The three nearest rows among all rows above each row, by straight-line distance, nearest first (none for the first four rows)
(in the rows, 128 means zero)
1: [ 93 219 130 159 147  95 147 149 127 139 104 138 143 130 119 162  97 109
 145  98 180 124 146 130 118 113 158 124 114  87 160  74 111 105 127  92
  97 114  81 130 138 152]
2: [178   7 129 144  92 179  73 105 105 104 142 163 133 120 160 106 120  95
 116 113 109 138 129 103 121 137 116 165 152 149 136 179 124 120 116 163
 156 124 134 130 128  99]
3: [106 212 111  86 134 108 214 160 150 142 149 130 164 118 131 134 102 168
 123 128 131 102 121 122 114 166 130 122 103  95 134  72 143 135 105  44
 124 111 121 121 142 129]
4: [175  52 159 121 116 147  93 130  95  57 137 120 131 110 121  86 131 111
 100 143  87 133  99 114 137 174 116 172 151 166 125 151 143 130  85 126
 134 143 140 106 110 141]
5: [153 106 176 136 113 133 148 132  50  69 143 107 159  99  85 118 114 144
  99 120  73 120 128 149 125 168 132 140 170 164 141 108 126  92  98 121
 145 102 158  80 118 218]
4 2 3
6: [153 128 126 143 145 121 101 145 225 126 150 121  90 132 185 132 153 111
 161 128 128 150 137 112 112 108 119  82  59  96 134 151 119 204 132 105
 106 144 104 166 122  97]
1 3 2
7: [163  61 119 153 124 140  63 105 155 104 116 144  97 153 137 103 170 118
 133 128 145 133 134 107  99  79 100 105 132 165 121 195 149 142 180 164
 120 115 130 152  95  72]
2 6 4
8: [106 135 124 126 140 115 210 179  79 157 147  84 157 109 143 142  99 133
 110 101 125 113  97 131 129 195 105  96 140  72 160  77 136 130  98 131
 156 146  92 105 153 125]
3 1 5
9: [111 167 106 124 154 105 144 139 185 174 121 118 137 173 182 156 168 148
 146 132 177 164 106 116 124 121 148 100  99 110 141 143 104 148 173 126
 121 133 128 157 134  88]
6 1 3
10: [ 97 179 144 122  91 136 164 171 103 100 150 142 139 104  69 143 110 110
  98 148 128 112 126 139 127 166 136 137 102  97 125  65 115  95  77  49
 143 114 115 114 165 171]
3 1 8
11: [125  95 142 113 107 132  90 142 154 147 145 187 127  83 134  79 110 142
 129 127 116 133 106  75 129 154 117 184 116 148  99 190 190 114 102 159
 139 127 152 154  91  76]
2 4 7
12: [145  72 115 125 143 130 167 168  76 111 118  35 144 125 176 142 153 119
 118 127 123 150 115 118 149 175 107 130 156  97 160  77 108 118  84 116
 159 134  87 101 155 125]
8 4 5
13: [111 108 111 147 184 113 195 139 135 120 139  43 119 140 167 145 162  99
 134 119 164 132 125 151 131 143 123  63 125  94 153  59  89 146 184 158
 133 152 104 132 135 159]
12 8 9
14: [160  37 142 130 115 144 150 146  57  38 144  88 116 120 127  95 141 136
 109 122  97 146 115 130 125 155  92 151 133 142 123 134 151 131  80 128
 146 121 146 101 122 172]
4 5 12
15: [125  81 142 133 160 117 139 139 105 137 127  52 114 121 154 143 164 139
 121 133 119 106 126  95 149 149 115  91 111 113 131  74 109 127 144 119
 144 142 119  89 139 156]
12 13 8
16: [125 220 108 135 134 107 135 137 187 115 126 125  98 157 158 176 129 116
 142 109 164 106 137 155  87 114 161  99  74 109 162  86 105 184 174  95
  83 128 119 145 142 146]
1 9 6
17: [157 157 134 148 125 155 132 155 164  55 132 147  89 139 125 116 138 114
 145 116 165 138 140 140  92 103 108 118  98 100 162 107  97 198 132  75
  89 110 117 156 152 174]
16 6 1
18: [140  95 126 165 101 152  26 137 150 122 134 124 102 158 142 132 121  83
 134 122 140 140 126 128 134  90 147  99  97 110 137 166 115 150 170 132
 127 123 145 160 107 100]
7 6 2
19: [ 91 181  80 149 115 126  79 134 155 210 116 163 151 134 151 135  89 139
 109 138 196 135 150  97 118 135 139 100 122 107 137 139 102  99 140 134
 125 120 125 184 126  75]
9 1 18
20: [117 121 154 125 138 135  96 111 201 173  99 187 111 119 156 105 123 121
 142 133 190 116 126 110 133  84 115 139 103 182 111 173 134 136 163 186
 119 134 135 184  93  41]
7 11 19
21: [123 150 147 167 106 117  59 144 187 202 127 206 130 130 101 113 120 146
 121 117 134 108 162 102 112  92 113 129 116 167 102 166 149  95 165 158
 147 127 144 140  84 105]
20 11 19
22: [111 176 139 109 136  75 174 191 152 147 139 106 147  97 136 138  93 144
 154 147 157 116 136  84 129 172  98 142  73  63 125 120 132 102 106  92
 140 130 100 138 154  68]
3 8 1
23: [ 79 175  92 125 137 134 158  82 140 162 135 203 160 135 125 146  85 102
 131 132 128 132 117 154 161  55 152 157 183 155 126 160  97 172 124 138
 138  98 129 161 133  80]
19 20 9
24: [154  79 157 102 121 115 140 107 101  38 121 103 133 115 109 104 168 164
 118 126  55 123 117 134 108 141 111 170 129 145  79 141 177 132 129 120
  90 121 137  75 132 144]
14 4 5
25: [123 196 113 117 133 133  88  86 176 121 136 186 131 148 119 149 133 134
 144 131 108  99 163 177  94  77 140 180 112 181 120 163 168 177 133 140
  97 137 152 179 168  91]
23 20 21
26: [168  78 144 118 169 127 140 146 142  92 134  86 122 111 150 137 177 140
 125 124  94 154 115  91 118 145 128 134  86 133  94 127 166 154 135  87
 139 116 125  84 119 141]
15 24 14
27: [113  66 141 139 158  83 132 143  38 135 139 125 141 121  82 132 135 139
  75 138 112 128 149  85 141 168 137 105 144 132 128  87 118  26 133 116
 149 127 135  79  98 199]
5 15 14
28: [103 152 129 117 114  98 131 152 201 163 100 120 113 163 177 144 130 128
 150 140 182 148 123  73 144 118 128 100  74  78 149 141 114 168 124 137
 133 109 116 193 120  60]
9 6 19
29: [180  82 120 111 130 145 149  92 117  55 134 141 131 147 127  95 170 132
 134 135  51 115 113 180 111 137 119 151 131 170 122 161 160 164 115 183
 110 152 150  88 121 127]
24 4 14
30: [163  53 137 122 103 170  75 166 104 162 109 140 161 107 123 106  90 152
  98 147 121 158 147  53 118 135 120 132 113 139  83 137 163  33 105 162
 146 150 132 110  95 115]
11 2 4
31: [153 101 114 133 126 123 131 182 133  82 101  58 116 136 145 158 153 104
 134 127 135 141 102 114 136 143 112  63 118  58 152 122 106 154  90  91
 114 114 109 125 110 118]
12 15 26
32: [108 143  98 108 164 124 164 123 102 115 154  42  98 152 147 170 156 103
 158 111 138 134 111 194 123 118 125  81 130 120 164  47 104 171 156 127
  94 119 138 139 142 195]
13 15 16
33: [153 133 124 113 123 123 122  92 140 129 158 141 107 113 106 141 183 113
 128 121 108 103 130 181 141  84 145 168 140 207 128 152 150 131 171 153
 114 126 152  76 110 209]
29 24 25
34: [179 143 117 134 130 163 109 109 241 115 133 167 114 128 176  80 120 121
 167 149 128 137 166 108 110  87 103 125  88  91 111 200 123 175 119 118
 102 118 124 176 116  13]
6 20 28
35: [142 194 101 125 113 117 138  79 174 136 147 194 106 149 136 158 151 103
 152 132 171 120 107 181  98  40 135 126 120 143 163 132 121 194 171 134
  78 120 147 158 120 113]
25 16 23
36: [ 76 144 150 132 144 104 147 135  66 161 112 139 164 124  87 151 154 166
 104 121 136 129 123 130 150 166 145 124 129 156 149  54  84  64 114 114
 146 135 114 113 143 194]
27 10 15
37: [ 81 157 110 129 127 111 181 113  97 146 137 120 179 126 124 136  91 119
 137 154 128 114 121 160 135 152 156 120 132  36 162  82 108 138 100 119
 151 142 106 141 163  98]
8 3 1
38: [178  19 150 134 120 165  90 102 112  76 135 119 133 130 158 110 144 136
 102 142  90 135 121  88 112 141  91 143 159 165  90 201 167 113 123 156
 161 149 150 115 115 104]
2 4 14
39: [184  98 162  79 156 138 177 165 123  78 130  78 133 107 130 106 137 158
 153 112 118 114 132 125 108 175  95 122 102 126 123 147 158 137  73  90
 148 145 120  85 137 122]
26 14 24
40: [ 82 202 139 106 116 108 209 160  92 126 145 133 160 130 106 164 124 145
 122 135 127 119 149 150 127 112 140 163 125 119  98  55 150 105  93 102
 132 141 145 106 162 174]
10 3 36
41: [121  74 148 115 135 123 165 148  60  80 136  70 150 131 112 125 106 165
 121 144 105 146 152 127 148 166  94 133 159  93 135  87 108  95  79 100
 164 129 133  97 154 145]
12 14 5
42: [136  70 132 133  82 132  45  85 118  86 134 177 109 101 122 136  72 123
 140 159 114  91 148 113 122  97 127 173 167 136 121 177 121 122  94 141
 152 116 137 160 139  76]
2 11 38
43: [108  85 132 139 118 117 111 110  60 100 126 153 138 125  84 144 151 110
 113 136 100 137 117 139 137 118 150 126 159 189 126 105 138  61 122 141
 149 131 146 113 127 226]
5 27 36
44: [125 106 153 104  82 116 155 139  50  90 139  96 170  98 100 127  93 133
  86 130  93 127 144 120 142 169 145 125 125 143 112 105 135 123  80  88
 149 110 120  85 158 184]
5 41 10
45: [126 137 105 133 166 100 150 140 109 136  93 101 107 156 118 177 171 108
 139 115 157 138 107 170 127  96 127  68 140 106 167  91  94 166 174 109
  77 142 139 140 113 146]
32 13 16
46: [157  96 140 131 104 141 144  69  57 103 116 175 128 121  93 136 110 125
 136 119 102 134 149 139 151 163 149 177 182 156 102  99 133  88  99 150
 153 132 138 103 153 159]
43 5 44
47: [141  72 148 155 105 166  70  98 137  55 137 167  94 145 102  73 108  78
 138 115  85 121 160  94 105 111 132 170 138 148 125 177 146 177  87 183
 135 119 120 150 120 134]
2 42 4
48: [134 136 161 137 113 127  92 145 153 168 104 200 129 103 141 131 160 138
 129 125 127 107 124  68  94 138 120 152  97 168  77 191 152 107 136 147
 128 125 133 138 106  73]
11 21 20
49: [141 144  76 110 146 109 127  84 210 137 128 177 114 146 173 122 117 152
 166 125 150 135 120 131 110 120 125 138 104  76 116 192 151 178 121 171
 113 105 138 178 141  45]
34 28 9
50: [110  54 135 127 116  91  69  90  93 159 120 161 149 106 103 102  85 149
 106 131 146 141 153  77 146 138 124 160 157 122  93 187 110  92 134 171
 181 141 137 147 140  43]
42 11 2
51: [131 104 135 160  77 162  72  99 116 114 149 178 109 124  80 144  76 103
 109 119 119 111 163 129 127  82 148 168 143 120 111 161 121  98 124 143
 132 109 133 183 134 123]
42 47 18
52: [180  74 148 101 151 143 152 112  76  33 123 109 116 114 106  84 131 118
 140 112  61 144 139 137 116 159 109 166 132 148 132 106 163 146 113  97
 141 133 133  60 131 185]
14 24 4
53: [148 121 125  80 171 115 193 161 132 123 121 124 126 117 146 128 183 165
 145 143 107 115 132 118 126 159 150 160  87 133 112 147 179 133 118 123
 132 124 120  94 162 100]
26 39 24
54: [ 80 195 135 106 134 122 210 142 110 116 164  99 156 107 114 145  86 139
 124 155 159 113 114 115 118 148 140 123 125  55 160  83 106 153  92 103
 138 110  95 135 151 145]
37 3 8
55: [101 117 141 119 114 132 142 174 108 168 135  94 145 135 137 124  90 107
 130 134 144 133 112  48 166 173 108 121 100  40 124  95 113 125  77  96
 163 144  88 160 153 116]
22 8 37
56: [112 213 113 125 147 114 181 146 112 122 158 169 131  89  86 151 130 161
 123 125 115 104 138 147 113 133 164 159 152 148 118  77 130  92  93  89
 124 132 122 108 152 163]
40 10 3
57: [ 72 153  90 121 157 115 177 117  69 173 103  70 154 180 113 199 126 122
 134 121 147 117 123 187 158  98 146  61 177 104 162  59  76 119 173 131
 133 117 132 128 137 168]
45 32 13
58: [115 180 108 151 122  95 106 163 127 191 111 150 140 102 118 116 130 135
 124 124 158 108 116  85 126 148 115 156 148 175  92 126 142  54 170 132
 171 138 124  77 113 122]
21 48 19
59: [118 201 127 155 128 112 101 209 189 176 133 111 125 119 141 134  95 166
 140 137 166 126 139  59 100 124 142 100  54  60 132  84 131 101  95  52
 126 158  80 141 126 142]
22 1 55
60: [126  56  96 123 137 126 125 102 118  62 130 144 131 130 154 119 119 107
 148 119  74 138 132 179 138 121  99 155 174 138 150 165 133 190 111 166
 116 114 129 166 124 110]
29 47 2
61: [182  88 133 135 118 106  96 136 172  84 123  78 117 136 173 120 118  88
 152 152 137 153 120 147 134  87 107  92  95  73 145 117 104 171 122 107
 129 152 129 167 124  93]
6 31 18
62: [ 95  96 130 117 134 145 167 180 105 143 104  60 163 138 165 154 106 142
 103 138 140 115  92  57 131 185 114 108 117  46 143  89  96 108  99 136
 146 108 104 140 132  99]
55 8 12
63: [150  48 160 118 105 126 139 158  85 104 125  59 127 123 130 114 148 146
  98 146 105 136 106  93 152 181  83 111 147 111 107 102 174 121 100 136
 191 147 118 123 116 138]
14 41 12
64: [113 110 116 102 114 136 175 131  45  99 158 116 150 113  91 136 130 138
  98 128  95 136 136 145 136 182 144 128 204 173 115 100 121  91  90  97
 156 149 140 111 123 210]
5 44 43
65: [126  71 109 143 106 166 142  80 134  67 104 117 126 144 165  89 125  86
 142 142  95 145 149 140 156 126 121 136 163 114 140 126 110 191 111 147
  96  99 130 170 144 109]
60 47 61
66: [125  18 137 103 117 143 107  87  26 132 142  89 137 138 160 138 136 106
 129 147 104 132 107  96 156 163 114 132 191 175  79 176 143  84 137 167
 140 123 157 105 120 124]
38 2 4
67: [147  28 117 131 108 172  65 105 100 122 153 162 162 135 140  98 100 112
 114 137  94 126 108 102 156 127  85 147 168 128 104 172 127 138  98 193
 174 118 136 171 137 103]
2 38 42
68: [109 166 109 133 120 143 163 150 137 135 161 114 143 127 126 107  56 160
 137 132 133 132 149 117 161 111 132 154 120  44 136 120 119 164  91 109
 106 143  91 148 144  84]
37 54 22
69: [137 169  96 121 118 136 151  83 179 104 156 166 110 130 104 140 151 131
 139  97 113 149 128 193  96  95 149 159 158 202 136 148 154 146 166 161
  93  94 164 138 107 147]
33 35 25
70: [181 105 131 165 155 135 166 145 156  75 108  76 127 127 157 104 135 107
 141 131 116 128 118 119 102 169  79 105  98  75 123  74 138 175 110  95
 114 135  94 122 146 142]
31 26 39
71: [116 193 109 125 133 116 144  75 187 136 143 192 130 119 127 143 111 143
 146 122 158 113 146 181 143  87 155 130 139 147 115 155 147 168 143 144
  91 101 143 162 138  86]
25 35 23
72: [ 94 196 141  79 143  95 179 137  98 122 140 128 158  84  99 119  99 158
 126 135 141 118 117  81 129 182 149 161 117 119 131 113 127  88  68  98
 149 129 127  92 127 146]
56 3 54
73: [130 229 126 100 130 143 175 141 133 105 132 133 127  80  99 124 133 113
 130 114 121  84 110 114 118 154 121 151 129 149 110  91 169  92  90  92
 129 103 125  81 161 175]
56 72 10
74: [157 120 139 130 136 120  99  81 138  97 107 139 105 120  82 170 156 121
 119 119 121 138 132 161 109 118 132 134 158 205 122 135 149 134 160 167
 103 110 174 106  95 184]
33 69 43
75: [102 124 115 140 112 120  77 108 128 192 115 166 170 148 105  88 144 147
 118 137 136 117 139  74 168 123 134 142 161 152 106 189 155  72 140 188
 163 132 106 133 130 108]
50 21 58
76: [ 72 136 123 147 124 126 174 134  70 141 133  82 129 133  91 156 123 114
 121 137 147 127 138 169 145 122 126 100 159 115 187  11 105 112 128  90
 152 101 104 125 160 185]
57 36 32
77: [ 77  91 125  92 132 141 124 105  49 169 120 118 161 155 109 140 146 124
 113 110 132 102 102  93 154 176 158 155 194 186  91 144 120  66 126 170
 174 133 131 109 109  72]
66 75 50
78: [127  80 122  80 161 130 188 135  24 114 126  79 132 120 138 136 150 152
 109 124  87 120 118 119 136 166 116 159 170 114 139 131 133  98  81 138
 185 131 115  83 133 117]
41 12 63
79: [100 121 148 151 152 136 157 165  48 101 142 103 183 131  92 150 115 137
 108 138 105 115 142 133 131 145 121 150 162 179 151  69 123  65 119 118
 152 126 129  88 133 219]
5 64 36
80: [138 133 121 141 138 110  77  72 158 129 103 159 121 138 118 135 163 120
 138 100 138 159 151 165 119  92 135 139 151 201 122 134 153 158 190 139
  63 105 128 131  98 143]
74 69 33
81: [105  26 104 141 106 160  65 103 103 139 116 147 136 128 142 141 140  93
  86 120 115 145 119 121 150 112 140 112 144 151 108 188 127 113 152 182
 185 131 135 119 109  91]
2 67 38
82: [132 120 118  79 169 123 178 120 115 134 121 137 165 111 157 121 157 165
 136 136 108 135 110 127 146 184 139 164 117 141 101 126 176 111  96 146
 139 146 125 107 134  75]
53 78 39
83: [ 84 117 106 143 106 129 102 112 161 191 125 165 171 142 145 144 118 162
 137 129 165 124 125 160 131 109 149  93 142  85 108 137 104 111 170 154
 120 130 141 178 132  65]
19 9 71
84: [124 122 139 138 121 130  87 107 195 168 140 189  98 123 163 105 157 124
 115 116 153 122 125 123 145  95 139 138 112 167 110 173 144 115 181 176
 125 130 135 154  96  75]
20 21 48
85: [106 175 106 103 149 106 200 107  53 144 121 162 153  82  72 118 129 137
 114 106 123 122 139 154 126 153 156 142 166 155 122  61 127  68 145 113
 128 125 154  79 140 148]
56 36 40
86: [111  52 110 126 138 134 179 141  65 101 115  60 112 157 168 142 128 134
 150 122 124 154 128 132 121 176 120 111 164  61 139  92  81 175  86 137
 130 127 109 143 145 126]
12 41 31
87: [159  64 149 103 144 102 169 160  66  58 135  76 154 111 127 111 125 122
 141 122 109 130  92 131 136 162 114 120 134 109 134  88 134 134  71  96
 142 147 106  88 171 136]
41 12 39
88: [ 81 115 105 167 135 166  57 126  97 171 131 136 124 118 134 158  62  86
 113 130 196 129 116 106 170 108 135  69 122  95 157 125  48 107 146 132
 156 131 104 166 131 121]
19 18 83
89: [119  97 164 157 124 116  97 136  95 185 103 122 141 106 119 105  94 138
 115 116  99 134 125  47 111 162 141 135 131 140  98 128 162  32 142 152
 174 149 134 110 109 112]
30 58 75
90: [124 152 124 127 176 137 186 132  82  91 136  48 134 139 121 166 118 137
 121 167 117 114 119 155 128 149 153 103 148 102 177  16 132 133 101 104
 144 115 132 113 167 206]
76 32 54
91: [109  98  80 152 111 125  73  94 122 156 137 190 137 131 159 129  81 115
 117 134 143 146 147 121 156 113 116 138 144  93 156 190 110 109 119 199
 188 110 122 174 127  79]
50 67 81
92: [113 137 114 145 158 117 138  99 147 160 124 111 103 130 139 150 148 114
 127 129 156 162 122 171 123 114 142  69 109  99 176  94 110 163 160 123
 107 106 144 136 112 158]
45 32 13
93: [ 92 208  90 149 113 121 130 114 159 143 112 172 143 142  85 125  94 126
 146 122 138 115 130 161 125  75 156 145 136 105 140 132 136 131 134 147
 121 112 110 169 131  94]
71 23 83
94: [ 90 143 124 131 118 138 120 115 110 181 123 179 137 148 132 151  80 119
 132 131 156  99 135 165 139 108 126 131 169 116 174 145 125 137 119 155
 154 104 128 160 139 138]
93 23 91
95: [124 118 124  91 170 131 143 130  96 140 130 113 157 107 144 119 138 217
 131 139  98 103 103  91 124 162 147 146 141 128  84 137 163 103 115 129
 175 118 101 105 130  84]
82 53 78
96: [154  98  89 124 149 112 111 128 181 120  99 109 134 183 166 139 163 136
 154 131 132 117 109 124 111 117 123 123 146 114 139 160 123 212 148 165
 170 157 140 172 117  82]
9 49 61
97: [100 216  85 118 160  81 188 103 177 181 131 122 161 133 138 169 156 158
 168 125 173 103 140 184 114 116 152  91 112 114 141  58  98 177 136 127
 102 100 132 132 117 104]
16 92 9
98: [ 88  74 107 141 143 109 148 154  68 133 118  49 137 139 154 137 118  93
 128 131 134 156  85 131 160 160 109  94 137  79 156  85  70 111  99 156
 152 148 115 100 133 158]
12 86 15
99: [157 133 156 103 144 145 114 125 153 136 149 154 103 115 130 101 160 156
 121 120 125 115 129  63 152 141 127 165 103 144  86 159 185 114 113 142
 156 147 129 113 114  92]
11 48 82
100: [141 174 110 151 171 118 133  92 166 118 112 107 118 159 183 184 147 115
 155 118 164 135 122 196 130  77 160  91 126 114 153 108  97 168 148 128
 101 100 132 139 148 134]
92 16 45
101: [138 209 112  78 152  92 236 145 144 115 146  95 142 124 149 103 154 136
 125 122 110 128 148 154 110 142 141 104 108 127 163  67 134 166 106  87
  72 122 110 117 177 149]
3 54 40
102: [143  80 124 101  95 143  77  70  86 127 121 165 139 119 100 111  87 120
 121 146 112 136 122 127 118 119 145 140 187 160 111 183 107 110  97 165
 151 119 148 150 137 108]
42 67 51
103: [174  96 163 164 151 138 110 155 110 114 128  93 119 140 125 129 179 133
 121 116 139 129 135 109 102 159  99 111 145 176  91 116 125  86 165 138
 120 137 136  70 105 166]
15 26 74
104: [ 82  48 136 117 111 149  71 108  70 156 124 142 105 132 103 104 110 132
 115 103 123 149 137  99 156 123 115 111 144 155 103 168 135  73 119 163
 164 160 137 133  95  95]
81 50 102
